What each symbol does to the points:
state | α χ λ η δ φ ε
bofa | sena vene none gapu none none geko
petu | dole tiku none kima geko none none
nage | guko dipo gamu tale robo noga fuse
lubi | gusi fate ziki bole nodu valu gefa
rufi | finu gapu baze vene zadu vone nuge
tipu | neru robo lazu moku dipo kode zuse
bifu | gazi none tiku dubu rula none none
lagu | luna lone teka resu zame gune sope
midi | kode kima dubu tiku nuge neru zadu
gazi | bifu sada boda gefa mobo suno bole
zuse | temi bufa valu zame resu ziki tipu
bore | pono raku sope gaga suno mobo teka
duza | tive sona pozu mobo gefa gaga nodu
rizi | gaga rese lugi pono zaki tive vane
ravu | gapu finu dada sena bili fuse noga
rede | dada baze gapu none none none poza
fumi | silo mobo tula sona sada raku pabi
sena | bofa gune pabi ravu sosa lone tula
bupe | vuva sosa bole ziki gune zame boda
tale | volu sope raku nage sori tula lone
rese | gamu rizi guko none none poza none
vazu | none sika fuse none none dada gamu
bili | late ziki fate sosa ravu bufa vimi
vone | resu bufo vane luna temi rufi lugi
name | doma none vene baze none none rula
lugi | dipo guko rizi gola neru nuge vone
robo | kepi tipu toba sori nage vimi bufa
bufa | none zuse none none fuse bili robo
dole | petu boda sada vimi tula sori sosa
nuge | pozu pamo tive valo midi lugi rufi
gapu | ravu rufi rede bofa late bufo pamo
sosa | none bupe none bili sena none dole
gune | vene sena doma finu bupe lagu livi
dipo | lugi nage gaga sope tipu pozu resu
finu | rufi ravu nodu gune ziki resu pozu
sevo | poso gefa vimi sada sona toba fate
vene | gune bofa name rufi vuva luna valo
tiku | boda petu bifu midi valo sone vuva
temi | zuse none none none vone zadu neru
gefa | dubu sevo kode gazi duza lazu lubi
pamo | noga nuge poza geko kima guko gapu
sone | moku none none neru gola tiku none
ziki | zadu bili lubi bupe finu zuse kode
dada | rede nodu ravu pabi fate vazu sona
late | bili zadu none none gapu none kima
geko | tula valo silo pamo petu volu bofa
bole | none none bupe lubi doma none gazi
dubu | gefa poso midi bifu tive zaki gusi
doma | name pabi gune nodu bole teka mobo
neru | tipu kepi zaki sone lugi midi temi
poza | sona tive pamo silo poso rese rede
sori | none moku none robo tale dole none
vuva | bupe none none zadu vene none tiku
gola | sope volu pono lugi sone valo luna
livi | valo tula mobo pozu boda sope gune
fuse | bufo resu vazu lone bufa ravu nage
vane | sika none vone none none baze rizi
bufo | fuse vone none none none gapu guko
gusi | lubi none zadu none baze none dubu
sada | none gazi dole sevo fumi none none
luna | lagu none none vone none vene gola
volu | tale gola none guko none geko none
rula | mobo silo valo tive bifu pono name
tula | geko livi fumi noga dole tale sena
raku | none bore tale gamu none fumi none
zaki | lazu none neru none rizi dubu none
pabi | none doma sena dada none none fumi
moku | sone sori suno tipu sope boda zame
nodu | baze dada finu doma lubi sika duza
tive | duza poza nuge rula dubu rizi baze
lone | none lagu none fuse none sena tale
sope | gola tale bore dipo moku livi lagu
valo | livi geko rula nuge tiku gola vene
kode | midi vimi gefa boda pozu tipu ziki
silo | fumi rula geko poza none none none
valu | none none zuse none sika lubi lazu
guko | nage lugi rese volu kepi pamo bufo
teka | none none lagu sika none doma bore
poso | sevo dubu kima none poza none none
mobo | rula fumi livi duza gazi bore doma
pozu | nuge noga duza livi kode dipo finu
zadu | ziki late gusi vuva rufi temi midi
zame | none none none zuse lagu bupe moku
resu | vone fuse sika lagu zuse finu dipo
toba | none lazu robo none gamu sevo none
baze | nodu rede rufi name gusi vane tive
gaga | rizi gamu dipo bore lazu duza sika
noga | pamo pozu sona tula vimi nage ravu
pono | bore none gola rizi none rula none
kepi | robo neru none none guko kima none
fate | none lubi bili none dada none sevo
vimi | kima kode sevo dole noga robo bili
suno | none none moku lazu bore gazi none
sika | vane vazu resu teka valu nodu gaga
gamu | rese gaga nage raku toba sona vazu
sona | poza duza noga fumi sevo gamu dada
boda | tiku dole gazi kode livi moku bupe
lazu | zaki toba tipu suno gaga gefa valu
kima | vimi midi poso petu pamo kepi late

In the rows, zero is written as 25.

The rows follow the links: the fewer symbols apart two points are, the more alike their rows tend to be.

Each row is also shifted at random along 7 hidden directions that mean nothing.

Rows in random order:
Each row is one point's numbers.
v1:  23   25   21   21   26   27   27   24   27   27   24   26   32   24   26   23   24   27   25   21   25   24   24   25   24   27   31   20   27   28   23   25   25   23   26   27   22   25
v2:  27   29   20   25   19   23   29   24   24   25   27   23   26   22   27   25   35   23   30   25   21   22   31   29   21   25   24   24   28   24   25   27   28   22   22   23   26   29
v3:  32   28   21   26   21   25   22   22   25   33   31   19   21   29   21   28   26   18   26   20   28   24   29   33   22   27   10   23   30   25   26   26   27   23   23   20   28   32
v4:  25   31   29   21   26   30   23   24   24   30   24   25   28   27   30   28   27   20   33   20   19   15   26   30   25   27   28   23   32   25   17   23   26   24   28   26   24   24
v5:  10   21   31   26   27   27   29   29   23   26   27   28   24   27   26   22   24   25   25   27   24   24   24   23   27   24   24   30   23   25   26   23   22   28   25   23   29   23
v6:  33   23   26   27   29   22   29   21   25   29   26   17   32   26   23   25   20   32   22   22   30   35   22   17   22   28   28   19   26   24   32   37   25   23   26   29   26   21
v7:  31   28   27   26   23   23   27   28   27   21   24   21   27   23   30   22   33   26   32   25   22   18   29   22   24   21   31   22   25   21   24   33   25   26   27   29   25   22
v8:  39   24   24   32   22   17   32   25   25   20   31   18   12   25   23   23   24   32   31   29   35   11   27   21   19   29   24   23   22   23   28   33   21   18   27   25   24   26
v9:  21   28   26   25   24   24   24   24   21   23   27   24   23   23   28   24   32   21   28   26   20   27   30   27   26   26   27   27   26   23   30   23   22   24   25   25   28   25
v10:  20   23   21   18   30   32   13   24   26   26   22   30   28   29   26   24   24   20   17   19   28   38   23   29   32   23   26   22   23   27   27   15   23   31   27   26   22   25
v11:  23   24   26   30   25   23   28   25   26   25   26   28   25   25   23   28   20   26   19   32   25   39   22   21   24   28   19   30   21   27   33   32   28   26   20   26   29   24
v12:  27   18   20   25   30   27   26   26   25   28   27   28   17   30   20   25   18   28   23   23   33   19   18   27   24   29   25   21   19   30   26   19   20   22   30   27   22   27
v13:  11   21   22   25   27   26   22   27   27   21   24   34   23   30   25   26   27   24   22   29   25   31   23   26   27   24   25   24   21   24   31   24   21   27   28   29   23   24
v14:  29   28   26   20   25   27   23   25   22   27   22   26   29   27   28   31   27   19   21   28   21   33   24   35   26   25   27   30   32   28   23   16   28   25   26   25   22   27
v15:  33   27   24   25   24   26   24   35   26    7   25   21   21   22   33   17   35   26   26   28   30   22   27   22   24   18   40   28   12   25   25   24   23   29   26   27   20   25
v16:  23   18   29   28   31   27   24   28   24   19   28   25   19   21   26   16   24   31   21   27   31   29   23   12   29   23   31   30   11   27   35   26   20   28   23   27   29   21
v17:  29   19   24   33   26   17   36   22   25   28   27   24   22   29   15   26   11   38   23   31   36   22   18   22   23   29   22   25   28   23   27   30   23   21   26   22   27   27
v18:   8   24   27   25   26   28   24   26   28   29   24   28   30   25   25   23   28   26   30   21   20   21   27   20   28   23   25   21   26   19   25   33   25   30   26   28   28   20
v19:  39   28   22   22   26   27   21   21   26   28   23   22   28   27   22   28   21   24   26   21   30   23   22   29   27   23   26   22   31   24   19   23   27   27   27   22   23   29
v20:  26   23   21   23   26   27   22   25   28   25   25   24   27   24   27   20   27   26   22   21   27   24   28   26   27   23   27   24   25   27   24   20   23   27   26   25   25   24
v21:  28   22   25   28   24   21   27   24   29   28   22   26   26   28   23   29   24   27   24   29   24   27   27   27   27   24   20   26   31   23   26   27   26   25   27   27   28   26
v22:  20   22   22   27   25   26   28   24   24   30   25   28   22   27   19   25   26   27   30   23   25   18   21   25   26   24   20   24   27   21   24   27   24   25   25   21   29   27
v23:  24   25   21   24   23   28   22   27   30   31   29   25   24   26   26   26   24   20   26   20   23   19   29   31   24   27   15   21   25   30   21   23   28   25   26   26   25   28
v24:  31   29   27   26   26   27   23   22   24   26   22   27   23   22   24   26   23   28   33   22   23   14   25   24   27   26   29   24   28   22   20   28   25   24   24   23   27   26
v25:  28   24   23   24   26   26   24   26   29   24   22   27   29   27   25   26   21   26   18   28   30   34   23   28   28   24   28   26   26   29   23   20   29   29   26   25   21   28
v26:  22   31   24   22   21   25   22   25   27   31   25   22   36   27   25   29   29   18   25   23   20   30   30   33   25   24   21   24   38   23   20   26   31   27   25   23   25   29
v27:  18   31   30   28   18   20   26   20   24   32   23   30   28   26   22   35   27   24   33   29   14   23   30   30   25   29   14   26   40   19   24   32   29   22   24   23   30   25
v28:  25   24   25   27   28   28   24   26   28   23   25   23   27   21   26   18   25   31   25   21   27   29   25   12   26   22   28   22   16   22   31   37   24   30   22   27   29   19
v29:  20   30   24   25   19   25   23   30   28   16   24   28   25   22   31   21   34   23   32   25   20   13   33   25   26   22   29   24   25   22   19   24   25   29   26   25   23   25
v30:  25   24   25   28   24   21   27   24   21   24   29   24   20   23   25   25   31   24   25   28   23   28   31   25   24   27   22   29   24   26   35   25   22   20   24   25   30   26
v31:  31   27   30   29   24   21   35   25   25   22   25   23   28   23   28   27   23   33   28   31   24   19   26   19   21   29   33   25   26   25   23   31   27   20   24   28   26   21
v32:  29   23   25   32   24   22   29   27   28   24   27   24   18   29   19   27   17   30   25   29   32   23   20   21   23   26   20   25   21   23   27   34   25   26   26   24   24   26
v33:  32   25   22   21   26   31   24   25   25   30   28   20   23   25   25   22   28   21   26   17   28   21   22   29   22   25   24   22   23   28   21   23   25   25   25   24   24   28
v34:  31   33   26   24   21   30   18   27   27   18   20   29   24   19   32   25   32   21   30   24   18   24   30   24   27   22   27   25   20   24   24   29   31   29   20   25   25   23
v35:  27   23   27   27   28   25   28   24   22   26   24   27   17   25   21   26   24   30   31   25   26   15   21   21   25   27   30   26   23   23   25   26   21   21   26   25   27   24
v36:  24   25   24   25   26   30   28   30   30   26   26   25   26   23   25   20   23   28   26   21   25   22   22   18   23   22   26   23   18   26   23   32   30   30   23   25   24   24
v37:  14   21   23   25   30   27   26   21   24   33   24   30   28   29   20   29   21   27   23   22   24   38   17   20   26   27   20   20   24   21   32   35   24   25   25   29   28   20
v38:  28   28   27   30   22   17   29   24   28   26   28   20   31   31   22   29   18   26   21   31   31   32   29   31   22   29   19   26   36   28   26   26   27   23   27   23   22   30
v39:  31   27   28   24   27   33   20   28   25   25   24   26   21   24   26   24   23   24   30   20   25   22   19   20   27   23   25   26   15   23   22   30   27   30   23   24   25   23
v40:  24   22   29   27   27   23   31   25   22   26   25   28   19   28   24   29   22   30   29   29   25   16   20   25   25   28   28   28   26   24   24   23   20   21   30   27   27   23
v41:  26   20   23   26   28   28   25   25   24   28   24   27   19   25   23   25   26   28   26   22   26   21   20   23   25   25   25   22   20   23   26   27   22   24   27   27   27   24
v42:  17   24   21   23   27   27   22   23   26   23   22   32   31   26   24   24   21   30   25   24   27   25   22   25   29   25   33   22   28   22   22   21   23   28   28   26   22   25
v43:  18   26   30   18   32   36   17   30   26   23   24   28   28   24   31   18   24   23   28   17   25   17   22   22   30   22   36   24   19   24   16   19   23   32   27   27   22   21
v44:  23   23   19   26   24   28   22   24   28   25   23   32   23   22   24   25   27   26   26   23   24   26   25   23   27   24   21   23   20   25   27   28   27   28   22   25   27   25
v45:  27   26   29   27   25   25   29   25   26   29   29   25   23   24   26   26   19   28   27   26   25   18   27   23   24   30   23   26   25   27   22   26   26   24   25   26   25   24
v46:  30   26   26   23   28   30   25   22   27   33   25   28   27   27   23   29   13   27   23   23   26   23   20   25   27   30   23   23   26   30   20   25   30   24   26   26   24   23
v47:  36   24   27   29   24   20   24   27   27   19   24   21   21   28   24   26   23   28   24   31   32   23   24   25   25   21   25   28   25   23   25   27   24   26   28   24   25   28
v48:  33   24   23   26   24   24   27   27   25   25   23   24   22   28   23   28   28   24   26   27   25   23   22   29   24   22   24   26   26   25   23   25   25   24   27   26   25   29
v49:  30   24   21   25   25   26   27   23   23   33   25   25   23   27   21   29   27   25   31   20   25   19   20   28   22   25   21   22   28   23   22   28   26   22   25   24   27   28
v50:  15   28   24   26   22   24   26   26   25   31   29   25   23   30   23   27   32   17   30   22   20   24   28   33   23   24   15   24   30   22   26   27   24   24   27   24   26   29
v51:  16   28   29   21   28   35   18   31   24   21   26   27   26   22   30   19   31   18   23   20   23   33   25   22   28   20   27   29   15   25   26   24   24   34   23   25   25   22
v52:  27   23   22   24   27   28   22   22   27   30   22   28   28   23   24   26   25   27   25   22   23   28   23   24   29   24   23   22   27   24   24   29   27   26   24   25   27   26
v53:  37   21   30   27   32   30   27   29   23   27   32   17   15   26   24   21   18   26   21   21   33   25   17   18   21   27   24   27    9   30   28   31   24   26   24   26   26   22
v54:  33   27   27   22   26   29   26   28   23   24   26   23   25   23   29   24   25   22   23   23   25   28   23   25   23   27   28   25   19   31   25   27   29   26   23   26   23   24
v55:  14   23   27   25   27   30   25   28   23   32   30   29   17   26   27   26   30   18   27   22   19   23   26   27   23   27   16   27   20   27   29   26   23   25   25   27   29   23
v56:  25   28   27   29   21   15   25   20   22   22   30   25   24   25   25   28   24   25   23   33   27   30   35   30   25   30   23   30   33   27   32   20   24   20   24   23   26   28
v57:  22   24   23   26   21   19   32   28   24   23   29   24   22   31   25   26   27   25   28   31   29   11   27   35   22   26   28   26   33   27   19   13   21   20   34   23   22   32
v58:  32   28   27   23   27   25   28   24   23   21   24   23   29   22   28   23   23   31   26   27   27   21   26   22   24   29   38   25   25   28   22   21   24   22   25   27   22   24
v59:  22   30   27   21   28   31   23   24   24   30   26   24   29   24   24   23   21   25   30   17   24   17   23   24   27   26   32   24   28   24   18   24   26   27   24   22   24   25
v60:  20   30   29   27   21   25   26   27   22   27   27   24   23   26   28   29   32   19   31   27   19   23   29   30   22   25   21   28   28   23   26   28   26   24   24   24   28   25
v61:  20   23   23   21   27   30   18   29   29   26   25   27   25   27   30   21   31   17   22   22   24   27   29   30   29   21   23   25   24   30   22   14   24   31   29   27   25   27
v62:  29   29   28   23   23   25   22   24   22   26   25   28   21   31   25   32   25   21   32   28   24   10   28   37   26   28   26   26   35   25   17   14   22   20   31   25   21   29
v63:  31   28   20   21   24   27   23   23   28   24   24   25   33   21   29   22   26   26   24   21   26   24   30   26   27   25   29   22   28   30   21   21   28   26   24   26   22   26
v64:  29   26   21   23   23   26   28   28   26   23   23   26   24   28   24   28   28   25   29   26   25   14   23   31   24   23   30   25   27   26   17   19   26   24   28   24   21   29
v65:  16   26   30   23   25   25   25   27   25   21   23   28   31   24   32   24   29   26   24   30   22   24   31   26   30   23   32   30   31   25   23   15   23   28   26   26   26   23
v66:  18   23   24   22   27   30   23   28   28   29   20   30   28   27   23   25   27   23   24   22   22   30   21   25   28   20   22   24   24   24   24   26   28   30   24   25   27   25
v67:  34   29   23   22   26   31   19   29   28   22   27   21   23   25   30   23   29   18   24   19   27   26   27   26   23   25   25   21   17   30   24   25   28   26   26   29   20   25
v68:  30   26   22   23   24   24   25   24   25   19   23   22   30   21   32   21   36   27   27   25   24   23   30   25   25   22   35   24   27   24   23   21   24   24   26   26   25   25
v69:  39   23   23   24   29   30   24   31   30   22   27   20   21   24   29   20   24   25   21   21   31   25   23   20   22   25   28   21    9   33   26   28   26   27   26   30   21   23
v70:  29   30   25   28   20   22   28   19   26   27   23   29   27   21   24   31   26   28   32   26   17   21   30   26   25   29   22   26   32   23   24   32   31   21   19   24   29   26
v71:  23   27   19   24   21   25   24   26   26   23   27   25   26   23   27   23   33   20   25   23   23   25   31   31   25   22   21   25   25   27   24   20   27   25   22   21   26   31
v72:  24   26   27   26   26   23   22   21   23   29   31   24   20   28   22   27   21   23   28   25   27   18   29   31   26   30   22   28   31   25   23   16   20   22   28   22   25   28
v73:  24   23   23   26   26   33   21   26   27   37   29   28    9   30   19   30   25   18   33   13   22   15   20   28   21   26    8   19   15   23   24   34   24   25   28   27   28   25
v74:  36   25   26   25   26   21   31   23   26   27   19   23   30   26   25   29   23   32   28   25   23   19   23   24   24   25   32   22   32   23   20   30   27   22   29   29   24   23
v75:  16   24   27   23   26   23   31   24   26   31   22   25   37   27   25   26   26   29   28   24   20   22   24   26   25   25   31   21   35   24   21   27   25   23   29   29   25   22
v76:  12   24   23   27   25   23   29   23   25   27   28   26   30   26   21   24   22   28   25   27   28   29   25   23   24   26   23   24   28   22   28   28   23   26   24   23   25   25
v77:  18   24   27   27   27   27   28   25   26   31   29   26   25   25   23   26   19   24   22   25   24   34   22   22   22   28   16   28   20   29   29   31   28   26   21   25   27   24
v78:  31   26   27   27   26   22   30   23   21   28   29   19   22   22   23   25   25   25   24   26   25   34   24   21   21   28   21   29   21   26   35   34   27   22   19   24   30   25
v79:  31   29   21   20   25   27   21   24   24   27   27   21   29   28   26   26   29   18   21   21   27   33   27   35   24   25   25   24   30   28   25   19   25   25   26   24   22   30
v80:  21   21   27   28   27   24   34   26   26   37   29   22   23   32   18   27   21   27   26   24   28   22   19   25   20   29   18   23   27   25   27   32   25   22   28   26   28   25
v81:  30   27   26   22   29   32   22   25   27   24   26   26   27   20   28   19   20   28   24   19   27   20   24   19   28   26   36   24   19   30   22   21   27   28   23   26   22   23
v82:  32   30   25   23   21   29   20   24   25   31   24   25   22   25   27   33   29   14   25   24   19   30   29   35   25   25   10   30   31   28   23   22   32   26   21   20   29   31
v83:  26   26   27   27   24   23   30   26   27   28   24   21   34   26   25   25   26   26   23   26   23   31   27   24   24   23   24   26   30   26   25   31   30   28   23   25   27   26
v84:  29   22   27   28   26   22   28   26   24   24   27   28   16   29   23   29   19   26   23   32   30   23   24   29   23   30   23   28   25   29   28   18   22   21   29   26   23   26
v85:  26   22   31   28   26   22   28   24   24   26   25   28   21   29   23   29   18   32   28   31   27   14   24   27   27   26   25   30   31   24   20   18   21   22   29   25   26   26
v86:  35   26   23   25   23   25   28   25   28   24   19   24   27   22   26   28   27   28   28   25   21   24   25   23   23   25   29   21   26   25   23   33   31   24   25   29   24   24
v87:  27   29   21   24   22   28   22   24   27   23   25   25   27   21   30   22   29   24   29   19   23   22   30   21   26   24   25   20   22   24   24   31   28   28   22   24   25   24
v88:  25   27   28   25   29   33   20   26   28   30   28   25   26   23   27   26   19   20   20   18   24   39   23   19   24   29   17   23   14   30   30   35   30   29   20   28   25   21
v89:  20   28   25   25   23   24   25   21   22   32   27   25   29   25   23   28   28   19   25   25   22   29   30   32   26   27   20   29   35   27   25   19   28   23   21   21   29   31
v90:  26   22   28   27   28   22   25   23   23   23   24   28   24   23   24   26   22   31   22   29   29   28   24   23   30   25   30   29   25   25   29   23   22   24   25   26   28   24

Some points, each with its row:
bofa v24
vone v88
gamu v1
rizi v31
kode v83
bifu v14
lone v42
vuva v39
rula v40
ziki v26
suno v64
nage v63
pabi v37
neru v77
zadu v51
zuse v38
bore v86
bili v3
sone v11
lazu v57
name v62
pamo v16
lubi v50
robo v71
dipo v23
sada v49

Row, symbols taken left to right, then the row they reach:
v20 φ η φ λ α η: v30
v68 ε χ δ η ε: v48
v66 α χ χ α ε: v47
v87 φ η ε λ: v41
v65 λ η ε ε η: v55
v35 λ η ε χ: v43
v18 λ λ χ χ χ: v28
v44 η η η η φ α: v90
v33 δ α ε λ: v72
v69 ε η η η η: v67
v78 δ η λ α ε: v10
v21 λ η ε ε η: v74
v29 δ φ δ δ ε λ: v80
v52 ε η δ χ α ε: v5
v81 χ ε ε δ η φ: v82
v61 ε χ δ η ε: v22
v36 χ χ α ε φ χ ε: v89
v17 η χ η δ α: v46
v58 α α α η: v12
v8 λ χ χ λ φ: v6
v4 ε λ λ χ λ ε δ: v59
v27 φ α ε δ: v25
v53 φ δ α α η: v84

